Each row was made from one path, in order. Every step used is in the known rows, and no mark comes twice. Write each row's path.
Known rows
U-B-N-F: [-372  -22  339  111  211 -137   49  241 -130   57 -387  172 -363  194
  -42  244 -293 -107 -251 -115  -42   11  -40   71  -55 -244  212   43
 -303   67 -146  -95  -75  -51  -25  136   63  305 -140  -17   27   77
  503 -187  -41   -3  195 -133 -168  150  114 -160 -100 -204 -137  -18
  305 -128  125 -101   49   17  118]
R-K-P-L: [-146  -91  209  202   68 -351  -36  400  -48   29 -217   25 -429  246
  -42  111 -457  -96 -171 -224  -26   69  -54  185   54 -241   80   59
 -203  -25  -73 -257  -33  -82   -3  166  165  239  -26  -41  144   59
  184  -29 -117  285  200    4  -24  -70  124 -237  -36 -125  -66   42
  340  -57  -36 -159  154  158   83]
J-T-P-L-B-F-K: [ -55 -133  121  102  374 -238  161  448  -70  -59 -365   -1 -333  179
   20  -79 -375 -123 -160  -92  -81  153   96  227   68 -276  227  -39
  -66   74 -176 -149  127  -28   86  -20   49  137  298   49  260 -110
  115  -62 -172   13  -19  -52 -172   30  201 -278  -77 -128   14  -43
  235  -95  -14 -184 -119  112  -72]
R-B-U-F-K-T: [-274    6  304   -8   76  -14  -27  326 -243  -37 -382  -13 -255  274
  -55  107 -199  103 -195  -13   22  127    5  165   45 -155   -7  -45
 -320  144  -70 -192 -140 -104  -39  333    3  194   28  -11  181   57
   38  -75  -83  119  170 -134   73  -64  113 -119  -94 -221  275  122
  264   76  244  -87    9  123  -61]
T-P-U-J-L-B-N-F-K-M: [-337   10  355  104  208 -129  436  249 -236  173 -586  -34 -593  114
  123   20 -461 -113 -239  -15  -79  127   -4   84  -54 -157  192  -63
 -329  -65  -89  -96  325 -207   10  104   20  236  -76  111  227  -44
  349 -115  -10    2   99   -9  -95 -221   11 -278 -137  -98  -10    6
  344  -30  171 -252   88  160    8]
M-N-F-P: [-411  -52  188  113  218 -202    6  565 -103   27 -207   95 -386  155
 -260  145 -387  -75 -280  -44  126  117  -27  128   23 -159  147  114
 -163  -46  -29    7  -51  -33  -42  129  186  329   52   40   94   51
  320 -176  -18   50  278   37  -86  -16   34 -154 -155 -192 -213  165
  263  -82   36 -234   81   38   53]
N-F-B-U-J: [-256  -49  129  100   56   38   62  317 -327   51 -391   52 -342  216
   22  225 -417 -103 -279 -110  -36  123  -56   84 -121  -79   -2   77
 -252  -33 -208  -53  -19 -151  -80  280   -6  314    9 -111  126  -18
  320  -26  -30   65  163 -190 -175   55   45 -245  -93  -27   -5   49
  410 -113  165  -67  154  217  -17]
U-B-N-R-K-M-V-L: [-309 -184  409  180  153 -316  112  142  -56  114 -275  118 -403  228
  -71  183 -252 -112  -14  -44   11  184   88   18   80 -321  208 -124
 -185 -117   -2 -182  -87   94  -54  114   -7  343  -84  -28  -56  212
  425 -208   39   94  273   26  -56   -6  152  -97  -52 -210  -20  -10
  425 -161   24 -136  256  -81   55]
K-L-J-T-P-U-B: [-226   57  109  176  120 -256   78  378 -127   32 -509   56 -303  188
   70  132 -416  137 -112  -53  -30  216  174  142  128 -243  236   65
 -114  -56  -81  -24    1  -25   87   46   34  115 -137  115   -1  -70
  182    2  -65  143  147 -351 -123  145   32  -90 -134 -213   23 -144
  146 -115  135 -316   32  114  -37]
M-V-F-P-U-B-N-R-K: [-323  -88  168  167  218  -58  -12  115   87   26 -180  180 -387  199
 -102  282 -325  -29  -89    7  125  333  266   23  -19 -209  175  -11
 -329  142 -142   -6  -89   34   13  242   80  373  -88  145   65  -21
  278 -326  -10  205  100  100  132   74  104 -262  -64 -238  135  199
  247 -200  164  -56  266   27  -11]
M-V-K-F-B-N-U-J-T: [-137 -178  214  192  266  163  -38  220 -182 -120 -507  103 -174  240
  105   47 -400   39 -108  234   78  213   96  -23  -56 -213  118   34
 -153  -15 -112   -5  -52  104  -38  160 -160  327   44  -16  135  -57
  291 -101  -69  114  142 -165   10  -23   71 -185 -135 -143   37   49
  309 -229  230  -70  149 -163   10]
N-R-K-P: [ -98  -54   73  113   77 -242 -127  346  -27  -22 -159    5 -440  299
 -132  295 -392 -118 -163 -267   19  168   -9   62   53 -237   49   -1
 -181  -82  -68 -275 -133  -21   12  236  111  270  -54   -9   84  161
  217  -25  -10  230  202   19    7 -169   35  -93 -128  -79  -51   -8
  420  -96  -68 -190   96   76  -55]
J-L-B-N-F-P-U: [-339    3  258  101  333 -193  233  251 -141  200 -433  197 -487   -8
   22  106 -439 -152 -347  -78   24  100   45   73    6 -126  202    7
 -309  114   22  -23   91 -130   75   56   81  272  -36  221  168 -202
  433 -209   -4   -5   96  -15   -9  -93   66 -251 -212  -71 -170  144
  290 -203  158 -120   -8   70   31]
V-L-B-U-F: [-155  -42  292   23  113 -342   85  289 -314    9 -401  124 -402  153
  -68    7 -350 -124 -264 -138   43   33  -63  149   82   25  124   15
 -194  -26  -43 -180  -72 -129  -59  335  -43  234   30   41   29  -30
  289  -94  -24  121  167 -174 -113   69  186 -238 -127  -51 -100  155
  388  -61  124  -66   17   83   27]
R-K-B-J: [ -49 -159  225  108   49 -146  -83  365 -159  108 -372   93 -301  265
   74  217 -351  -79 -277  -19  -59  -80   37   13  -12 -220   12   74
 -266  -37 -139 -266 -103  -16   79  401  -16  195   56 -169   63   72
  281  -29   42   73  301  -71   35   36   62 -164 -139 -155   84  -79
  406 -142  -41 -103  179   44  -72]
V-U-B-J-L: [-220 -101  291   76  -23 -295   91  162 -183  109 -504   92 -162   52
  129  146 -316 -139 -271  -12  -22   -2   14  -45  -33   26   20  190
 -199  -29   75 -164 -103  -19  -54  390   83  336  -52 -121   79 -200
  380  -31  -96  138  140 -118  -46  124  201  -30 -200 -186 -124  129
  224   29  114 -145   87  -26  -77]
M-N-U-J-T-P-L-B-F: [-247  -52   65  125  180 -131  202  502 -214  -55 -419   11 -323  121
   18  -82 -514 -207 -270   33  -72  283  113   51   -5 -196  238  -18
   48 -194  -79   20  194  -47    8  -57  -76  149  170  121   46  -50
  213  -84   26  157  135  -87 -174  100  -15 -362 -169 -216 -307   84
  202  -60  126 -224  -19   63  136]
B-U-F-K-P: [-250  -30  238   34   65 -182 -135  306 -186 -148 -254  -83 -383  245
 -121   84 -339   -8 -201 -105   94  193 -134   95   77  -85   86   13
 -289   92  -28 -188  -65  -77 -199  421   92  248  -44   77  238  -50
   33  -83 -170  257  166 -117   58  -12   84 -194  -58 -127  166  154
  353   80   43  -86   34  148    3]
P-L-B-J-T: [  16 -154  120   90  267 -256  100  391 -121  103 -397  164 -137  116
  126  105 -409 -249 -236 -122 -168   56   26   40    5 -200  137   46
   57  -50  -34 -213  -41   10  174  -78  -76  252  273  -15  121 -122
  284  -82  -40   54  120 -221 -109   58  171  -95 -241 -139 -214  -29
  256 -224    1 -147  -17   10 -119]
U-J-T-L-B-N-M-V-K-P: [-157  -29  187  135  378 -213  138  363  -98 -132 -401 -134 -341  313
   42 -138 -607  -56   61  -24   92  252   89  -45   -5 -101  218   13
  -45 -182  107 -208   -6    7  -55   34 -148  362   38   13  178   59
  382  -89  -71  200  233 -118  -11 -172  175 -192 -103 -141 -171  136
  425 -169 -132 -136   84   50  -11]
K-F-P-U-J-T-L-B: [ -65   28  116   76  161 -133   48  354 -243 -154 -462   71 -418  299
   74  -34 -593   49 -111  -94   15  155  215   72   -7  -78  172    5
 -233    5 -118  -65 -110  -25  101  170  -42  222  -74  217  228  -91
  258  -26   22  155   96 -252  -94 -181   23 -133 -152  -67   28  159
  210 -153  153 -256  105   54 -132]
L-J-T-P-U-F-K: [-155   80   20   95  246 -141  -21  463 -113 -114 -411   14 -275  180
   16  156 -370  160 -168   17   92  245   95  185  101 -146  192  133
 -184   36 -172  -10   16 -148   23  203  -33  191   33  148  201  -44
   32  -63  -37  105   82 -206   75  -24  144  -67 -148 -159   88  -90
  246   57  147 -296    5  125 -136]
U-F-K-P: [-191    1  243   23  154 -246 -137  392 -161 -203 -294  -63 -439  279
  -96  119 -354  -27 -212  -77   67   74 -193  157   72 -129  100   71
 -293   36 -139 -221 -150  -75 -133  336  131  260  -51   46  255   31
   56 -100 -173  274  208  -82  -22  -58   78 -130  -50 -142  100  139
  322   30  -26 -197   44   39  -59]
V-F-B-N: [-198 -200  337  167  302 -175   31  250 -129   45 -436  245 -327  142
  -24  272 -300  -89 -221 -143    1   -7   29  183   23  -74   41    7
 -304   40 -158 -180 -204  -29   35  218  101  171   18   61  -63  -14
  389 -188 -163   41   97  -66 -137  126  204 -262 -171  -91   59  -83
  286 -201  117  -43   99   13   83]
K-L-J-T-P-U-B-N-F: [-306   91  221  203  203 -142   99  276 -115   96 -621   73 -361  151
  -22   94 -383   42 -183  -20  -13  284  243  134  151 -318  316   -9
 -223  -26  -66   65  150  -77   57   -1  -58  119 -176  134   -3  -72
  375  -76  -67  -23   88 -289  -53  154   -9 -248 -102 -335   16 -197
  173 -145  209 -272   22   91   97]
F-B-N-L-J-T: [-139  -52  208  202  411 -315    0  459 -118  117 -529  170 -133  214
   10  226 -323  -20 -183  -74   20  197  135  105  127 -315  147  -28
 -109  -69   -1  -70 -176   47   35  -69 -111  144   51  197  -53    5
  424 -100  -77  -73  257 -192   32   99  214 -114 -192  -48  -83 -287
  368 -123  -17 -175  -20  -59  -32]
K-L-J-T-P-U-F-B-N-R: [-162   76   64  181  295 -159  -24  287 -116  -56 -715   97 -393  143
   33  249 -343  -69 -114   -7  -20  445  253  118  303 -212  214 -135
 -194 -167  -68   49  -24  -96  111  -26 -183  110  -45  252  -30  -90
  251 -137  -66   54   92 -298   16  -26  -11 -269 -128 -237  152 -253
  253 -223  207 -206   26    1   -5]
P-U-F-B-N: [-322  -36  255  122  270  -73   56  159 -181  -47 -521  243 -374   65
  180  330 -329  -29 -270  -23    5   93  -74  129   56  -29  117   17
 -350  133 -144  -65 -251 -107   59  183  -27  240 -102  163  -20  -66
  307 -281  -49   67  110 -186  -49   70  102 -213 -141 -110  -49   -4
  343 -148  244  -17   86   29   93]
B-F-U-J: [-152  -31  263  139    4  -35   55  352 -280   32 -271  156 -321   58
   42  172 -416 -118 -314 -104   25    3  -67  -76 -160  -25   41   64
 -220  -37 -132  -56  -40   11  -78  254   39  359 -113  -19  118  -90
  269 -146  -39  198  196 -233 -197   89   51 -264 -174  -90   12  119
  306  -71   78 -201   82   82   19]
B-N-L-J-T-P-U-F-K: [-241  131  190  175  334 -263   45  461  -56  -14 -576   21 -259  184
  -47   85 -356   71 -168   25  153  337  148  125  220 -275  280    2
 -215   -6  -28   45   81  -79  -33  106  -82  217  -48  290   98   -5
  219 -156 -106   -5  160 -157  219    4  209 -227 -121 -206   18 -186
  279  132  133 -270  -23   60  -15]
P-L-B-F-U-J-T-K-M: [  49 -134  311  138   90  -91  316  191 -278  -25 -409  119 -405   90
  139 -196 -484  -49 -156 -129  -85  116  163   74 -126 -290  173  -90
 -142  -38 -167  -41  174   68   97 -134 -174  211   32   78  212 -101
  262 -164  -95   71   12  -63 -180  -56  -26 -222 -185 -130   43   55
  363 -173   43 -368   -1   31 -132]
U-F-K-M-V-B: [-328 -102  367    2  197 -272  111  245 -153  -70 -296    8 -293  246
   24   41 -336  -37  -66  150   41   42 -154  213  105 -165  155  136
 -179  -10 -211 -158 -165  -56  -19  262   46  461  136 -109  194   53
  176 -188 -149  210  262 -104  -81 -116   95   -8  -37 -241  139  209
  328 -106  -88  -87  178  -61  -50]
N-F-K-L-J-T-P: [-121   52  158  123  234 -236   33  577 -134   56 -480  -79 -303  287
 -177   -6 -382   60 -184  -53   65  193  125  220  167 -361  179   42
  -95 -127 -114   -4  239  -87  -24   80   50  129  125  -77  151  -54
  146   81 -134  -12  179 -202  -65  -78   91 -169  -45 -238  178 -173
  226  -13   13 -420  -29  129 -104]
L-J-T-P-U-B: [-219   27  -11  144  191 -157   33  387 -102   -1 -360   90 -259  153
   84  256 -398  153 -130  -70  -34  199  167  111    5 -199  242  141
 -127   29 -134  -77  -89  -59  102   87    8  187 -129  159   79   31
  217  -30    7  114  100 -266  -70  190   87   22 -214 -111  -95 -146
  202 -105  135 -235   32  127  -69]
B-U-F-K-P-L-J-T: [-106   -6  146  143  126 -289 -202  380 -112 -103 -326  -65 -242  243
 -107  -25 -366  -39  -99  -74   17  385   89  169  145 -186  144   34
 -169    2  -15  -75   77 -103 -115  154  -86  132  131  161  330 -184
    1  -26 -187  224   80 -179  118   18  130 -233  -43 -215  206   36
  264   32   22 -167   24  109  -30]
M-V-B-N-R-K-P-L: [-242 -130  158  256  168 -318  -22  203  117  121 -227    8 -333  209
 -110  196 -387 -330  -59  -24  -40  252   91   84  209 -302  155  -26
  -88  -82   -5 -264  -67  -61  105   35   51  444  104  -20  111   57
  300 -154 -137  313  197   48   11  -68  137 -335   20 -263  -10  111
  313 -195 -135   21  279    7  200]
U-F-P-L-B-N-R-K-M-V: [-232  -54  300   33  314 -255   69  323  -31   -3 -252  116 -546  289
  -50   53 -377 -231  -33   15  -34  362  134   23   70 -346  258 -160
 -221 -128  -84  -58   50  -43  -25  -42 -139  385   31  136  198   68
  333 -358   62  236  331   76  131 -239    0 -252    5 -179  101  183
  409 -294   22   -5  153  -31    1]
K-P-U-B: [-307  -13  178  104   60 -183    6  167 -106  -37 -253   54 -413  141
   78  251 -438   16 -203 -156  -35   80  -88   87  -28 -105  156  113
 -261  143  -86 -224 -242   12   48  211  171  241 -247  142  101    5
  188 -119 -104  245   95 -160 -113  158  -38  -59 -144 -106 -135  147
  249 -133   69 -128   98   92   20]
V-B-F-K-M-N-U-J: [-364 -128  400   88    4 -102  222  187 -253   -3 -385  -22 -241  250
   28  -28 -387  -78 -175  160   -6  110    3  149  -41 -142   74   38
 -152 -108 -195  -27  -10   32   -1  265   27  220  133   41  -37  -60
  229 -171  -32   60  212    4 -181  -29 -135 -177  -21 -262   -2  175
  345   70  -29 -257  187  -27   88]
K-T-P-U: [-316  -33  177   98  124  -69  143  406 -113  112 -354   89 -321    8
    2  208 -406   14 -205 -145   51   69  -12   67   92 -174  121   75
 -221  -37   10 -162 -100   23   87   97  260  223 -125   81   -1  174
  166  -30  -37  162  106 -232  -43   57   44  -43 -306  -95 -152  -33
  188  -69  274 -153  113  227    8]
J-L-B-N-M-V-U: [-352  -41  304    3  345 -367  332  239  -57  241 -326   92 -283  -11
  141   82 -447 -170 -189  -65  103  123   -1  -60   -6   11  149   94
  -46  -64  245  -95   -1  -45  -86   38   -1  359   76  -51  -64 -126
  385 -154   41  103  221  -41   26 -114  341  -63 -240 -108 -269  261
  324  -94   50   47  -45  -49   64]
P-U-J-T-L-B: [-156   33   61   97  132 -185  216  355 -198  -18 -455  136 -261  204
  196  105 -572   -1 -194 -168  -28   66   48   20  -42  -26  106   81
  -66  -34  -80 -132  -82  -82  160  101  -52  214    6   77   68  -75
  292  -29   77  131  102 -305 -213 -104  138  -99 -244  -39 -228   76
  286  -57  119 -282   47  166  -80]
F-P-L-B: [-157  -62  169   59  266 -319  109  538  -85   97 -228  158 -402  218
   -9   95 -450 -146 -178 -173  -91   15    4  115  -36 -202  144   44
 -110  -14 -120 -156  -58  -40   92  -38  154  279   52  122  167  -72
  246 -172  -47  191  262  -84 -166  -18  107 -170  -70   37  -92  186
  259 -205   -2 -103   39  130  -40]
P-L-B-N-F-K-M-V: [-325  -97  475   50  355 -193  301  260  -47  239 -264   69 -359  160
   16    3 -390 -198 -179    9  -54  118  -48   87  -21 -320  234  -47
 -111   39  -40 -114  211  -11   28 -134  -26  303  212  -57  190  -54
  314 -267  -76  -15  197    2  -69 -104   86 -237    1 -182   19  175
  310 -209    3  -61   67   30   90]
J-L-B-N-M-K-P-U-F: [-294   48  408  127  446 -412  209   43 -194    1 -437   -8 -614   37
  213   12 -566 -133 -189  -30    7  167  -56   74    6    7  362  -59
 -317    2   46  -69   12 -151  -81  203  -95  317   53  282   37  -54
  239 -212   28  196   78   63   94 -202  112 -218 -197 -239 -236  225
  372 -107   54  -65  -53  -51   95]
V-K-M-N-R-B-J: [-194 -166  295  191   37 -131   85  277  -49   87 -370   30 -244  231
  -60  206 -298 -114  -82   35  -47  159  109   51    9  -50  -21   25
  -19 -163   47 -265  -89   56  249  211 -127  369  187 -118   87   94
  417 -203  -60  -99  212  136  -10 -240  -79  -74 -146 -284  -88   -2
  350 -181  -41 -244   75 -109  -39]
P-U-J-L-B-F-K-M-V: [-291  -74  371   79  110 -153  364  141 -266   94 -315   11 -385   27
  253  -14 -477 -134 -236  150   16  147 -102   43 -103   -8   91   66
 -205   39  -84  -69  134   -8  -38  155   -9  290  213  -52  312 -227
  139 -145  -28  170  100  -56 -146 -120   51 -237 -108 -121   36  259
  299 -125   20 -181  115   18  -97]

Write each row's path
[ -47   23  152  128  213 -357 -205  466  -90 -161 -363  -44 -296  278
  -84   10 -380  -57 -113  -46   -8  267   30  231  142 -227  158   92
 -174  -53 -124 -108   -8  -99  -47   67  -48  145  124  128  344 -103
   26  -47 -189  242  125 -144   39  -32  123 -171  -32 -229  137   20
  234  -21  -48 -277   36   -2  -89] -> U-F-K-P-L-J-T
[-361  -51  508   79  385 -246  178  245  -67   84 -339  -16 -204  155
  -92  -11 -419  -25   12  -86  223  151  121   69  110 -166  148  -58
 -241  -81  148 -100  -23   92 -119  102  154  252  183  -65  -69   96
  248 -134 -165   68  197 -109  105  -49  333 -161  -89 -302  142  123
  218   -6   77 -123  221   97   46] -> B-N-M-V-F-K-T-L
[-175   82   31   41  213  -77  169  409 -221  -58 -438   70 -394  241
   24  -31 -616   -9 -217 -131   28  173  158   67  -52 -129  176   81
 -183  -10 -157   10   26 -118  102  108  -36  277  -39  148  241  -97
  343  -73   51   55   82 -190 -106 -146  -18 -156 -172  -76 -145  184
  296 -136  129 -305   65  209 -156] -> N-F-P-U-J-T-L-B
[-271   52  324  114  109 -181  -15  317  -11  166 -408  126 -299  230
 -139   50 -343  -92 -167  -28   -1  214  313   81  -41 -199  167  145
 -319    1  -95   81   70  -73  -40  114    6  241 -204  138  131 -185
  468 -219  -61   45  159  -21   22  169   37 -262   80 -194   68  178
  207  -54  163  -92  126   87  101] -> V-U-B-N-F-P-L-J
[ 283 -177  285  112  187 -141  108  115 -349   18 -509   83 -287   52
  -18 -114 -368   41 -294  -50   58  -56  235   61   35 -201  168 -117
 -110   62   38 -222  -15  110  138  132 -186  232   81   37   91  -86
  247  -25 -119  -53   21  -99   28   45  121  -89 -226 -136   86   11
  316 -141   71 -391   46 -162 -210] -> V-L-B-J-T-K-F-U
[-288  -62  328   27  108 -174  253  282 -341  -95 -446   47 -281  206
   81 -160 -555  -59 -194  -23    1  229  124  -13  -23 -129  188  -78
  -29 -208   29  -15   49   75  -14   91 -182   70   95  126  -60  -37
  390  -99   94   27  198 -143 -144  -92 -147 -137 -220 -216 -236   88
  341  -59   40 -316  -15    2   76] -> K-M-N-U-J-T-L-B-F
[ -66 -124  119  239  198 -253  -29  493  -29   -9 -169   97 -203  120
 -235  -65 -462   45  -73    4  201  246  313  194  102 -312  158  185
  -70  -52 -117   51  113   39  -16  -36   53  314  230    4  297  -73
  136 -102 -213  244  128   38   57   74  255 -220  -75 -209  154   83
  136 -168    1 -320  183   65 -122] -> M-V-F-P-L-J-T-K
[-242   30  157  115  223  -83  274  313 -114  172 -597   -9 -414  108
   68  212 -326 -215 -177   -7  -80  226   96  -65   29 -174   96 -163
 -263 -143   37 -170  139  -79   96  -31   98  178   13  208  123    8
  175  -64   45  160   96  -98  -80 -148  115 -248 -229  -58   11   -1
  228   26  252 -243  131  108  -98] -> F-K-T-P-U-J-L-B-N-R
[ -33 -168    8  180  124   21  -71  383 -304 -184 -485  -58 -420  374
   31   92 -384  128  -95  -46  -33  263  199  176    1 -227   88  -90
 -293  -19 -208 -138  -40 -138  -98  366  -80  193  -31  -18  159  128
  163  149  -14  152  103 -142    2  -57  139 -211 -128  -79  220 -199
  386  -57  213 -106  162  132  -80] -> R-K-F-B-U-J-T-P
[-290  -50  173  206  -51 -148  179  443 -233  -54 -498   45 -216  204
  -54  -25 -456   96 -242   12  134  152   38   24   80 -325   99   -4
   42 -215   12   93  128   79  -50   -8   35  161   24  -24 -159  -12
  129  -29    6  184  293 -121 -169  -59   52 -160 -176 -278 -190   34
  255  144  164 -558   75    9   20] -> M-N-U-J-T-K-L
[ -69  -69  290  232  465 -284  184  396 -142  -26 -473  -43 -524  290
  118  -78 -574 -163   33  -59 -158  197  198   83  -63 -266  424 -141
 -122 -213 -164  -27  166  -79  -38  -49 -147  340  166  144   51  173
  271  -63   64  119  118  -46 -126 -183  237 -266 -114 -257 -115  -31
  252 -133  115 -110   19  -39   81] -> U-J-T-P-L-B-N-M-K-F
[ -35   15  397  215  267 -286  -78  291 -206   99 -543   87 -345  394
    3  191 -338   53 -188   -3   62  133  213  220   74 -290  100  -90
 -383   -6  -95 -121 -132  -42   -6  226 -154  129  -12   61  -55   83
  444  -45  -54  -38  327  -36  175  -27  147 -277   65  -84  195 -236
  432  -80    9 -127  165  -96   53] -> R-K-F-B-N-L-J
[ -76 -134  225  198  146 -295   73  485  -97   13 -277   99 -307  204
  -93  -63 -443  111   18 -153   24  203  269  186   77 -446  184   47
 -113 -130  -96    0   79   78   48 -168   25  199   26  152  225   25
  236  -97 -102   80  205  -19   -4 -110   65   12 -107  -93   85 -126
  312 -133  -19 -406   92  102 -164] -> F-P-L-J-T-K-M
[-131 -202    4  164  158  -46   24  433 -246 -115 -464   30 -332  200
  -60  105 -405  -16 -124 -143  -17  242  144  155   15  -83   55   24
 -192 -102 -212 -112  -25 -117  -83  311   45  212   13   49  127   38
  202   42 -152  170    4 -172 -135  125  177 -263 -269  -72  104 -125
  267 -116  204 -101  109  215  -76] -> V-F-B-U-J-T-P
[-216  -87  219  204  462 -342   -1  486   46  100 -189  133 -228   97
 -142   20 -482 -136   46  -85  113  386  296  117   87 -251  267   81
  -67 -165   15  108   57   28  -90 -180  -10  320  189  151  101  -68
  288 -221 -108  126  195  -90  135   46  300 -202 -126 -281   32   50
  174 -286   -5  -73  139    1   18] -> B-N-M-V-F-P-L-J-T
[ -21  -64  220  146  321 -104  162  178 -103   65 -407   64 -444   46
  -87 -110 -452  -64 -293 -192  -13  149  173   64   27 -398  282 -153
 -148  127   47 -137  196  -20  126 -209 -116  205  -62  199  202  -98
  302 -177 -188   27  -33   28   34   -6    7 -288 -197 -171  -44   74
  326 -183   49 -285  -80   31   37] -> J-T-K-P-L-B-N-F-U
[-132   -7  361  -10  182 -271   28  234  -14  -43 -477  -11 -410  254
  -34  -64 -338 -159 -222  -43  -11  153   26  118   75  -59  112    1
 -279   92  -24 -205   -8 -106  -35  204  -21  137  -71  181  175 -207
  168 -226 -159  209   58   42   33  -37   95 -335   24 -158   96  307
  276   73   87  -39  -21   15   85] -> V-U-F-K-P-L-B-N
[-369   27  362  164  206 -273   88  160   -7   49 -416  -26 -357  233
   15  153 -358   12 -178  -82   47  171  -33   71   64 -272  213  -61
 -313  203   18 -173 -119   87  -19  148  154  220 -230  288   61  -35
  224 -220 -211   85  148  -38   59  135   80 -217  -15 -139  -29   88
  294   76   20 -175   73   44   51] -> F-K-P-U-B-N-L
[-114 -146  301  159  355 -344   51  296 -152   29 -424  -25 -231  208
  167  -21 -582  -56  -33  -67  -33   36  173  -64   39 -200  279   -1
  -79 -178   10  -93  -42   85   34  275 -116  296  295  -47  -23   82
  293   -9   29  -57  185 -121   25 -115  175  -13 -230 -310  -86  -36
  347 -135 -106 -176   42   13  -82] -> N-M-K-B-J-T-L
[  85 -156  122   92   79 -114  -63  128 -185 -257 -624  -82 -267  115
   36 -114 -405  -57 -204   11   30  241  181  174  174 -159   60   87
 -215   11  -68 -136 -117  -23    6  196 -138  225   35   11  252 -150
  147  -61 -300  160  -78   30  138   71   37 -180  -89 -260   68   83
  314  -42  100 -214   93   -2 -171] -> V-U-F-B-J-T-K-P-L
[-167   24  461  -49  157 -254  135  256  -97   18 -627   91 -337  306
    3  -36 -259  -37 -257   17   67   52   12   99  102  -59   62  -34
 -258   50  -39  -88    0  -59  -43  280  -29   97  -56   44  -56 -257
  211 -213  -65   95  179 -106  -67  -92  137 -288    4 -198  181  220
  289  116  159 -151  -81  -30   21] -> V-U-F-K-L-B-N
[ -52 -181  143  246   33 -114  -43  473 -148 -181 -429   48 -451  217
  -61 -167 -453 -114  -97  -13  -21  148  245  141   65 -389  136   50
 -298  -78 -318   33   78   67   24   34   39  183   64   48  388  -27
  185  -82 -163  140   83   19 -194   55   58 -392  -58 -205  156   18
  263 -175   13 -291  134   55 -123] -> U-J-T-K-B-F-P-L
[-164  -19   98  135  239 -246  -53  459 -118  -38 -446  -54 -355  112
  -59  -25 -382   81 -153  230  141  223  151  175  261 -165  244  141
 -174  -42 -116  -43   52  -84   17  247  -76  163  112   72  277  -14
  -24  -40  -86  125  103 -152   74  106  147 -226 -103 -235  203   62
  196  -96   73 -214  154   -3  -83] -> M-V-L-J-T-P-U-F-K-B
[-302  -32  204   39  525 -326  242  358  -88   49 -291   77 -224  147
  112   68 -524  -57  -53 -152   70  173   72  -49   67 -186  300  -62
   64  -71  186 -130  -84   26   -6 -135 -103  320  159   12  -71   53
  400 -141   45   28  279 -235  -21 -104  329  -10 -214 -147 -250   41
  354 -191  -59  -59  -43   32   46] -> J-T-L-B-N-M-V
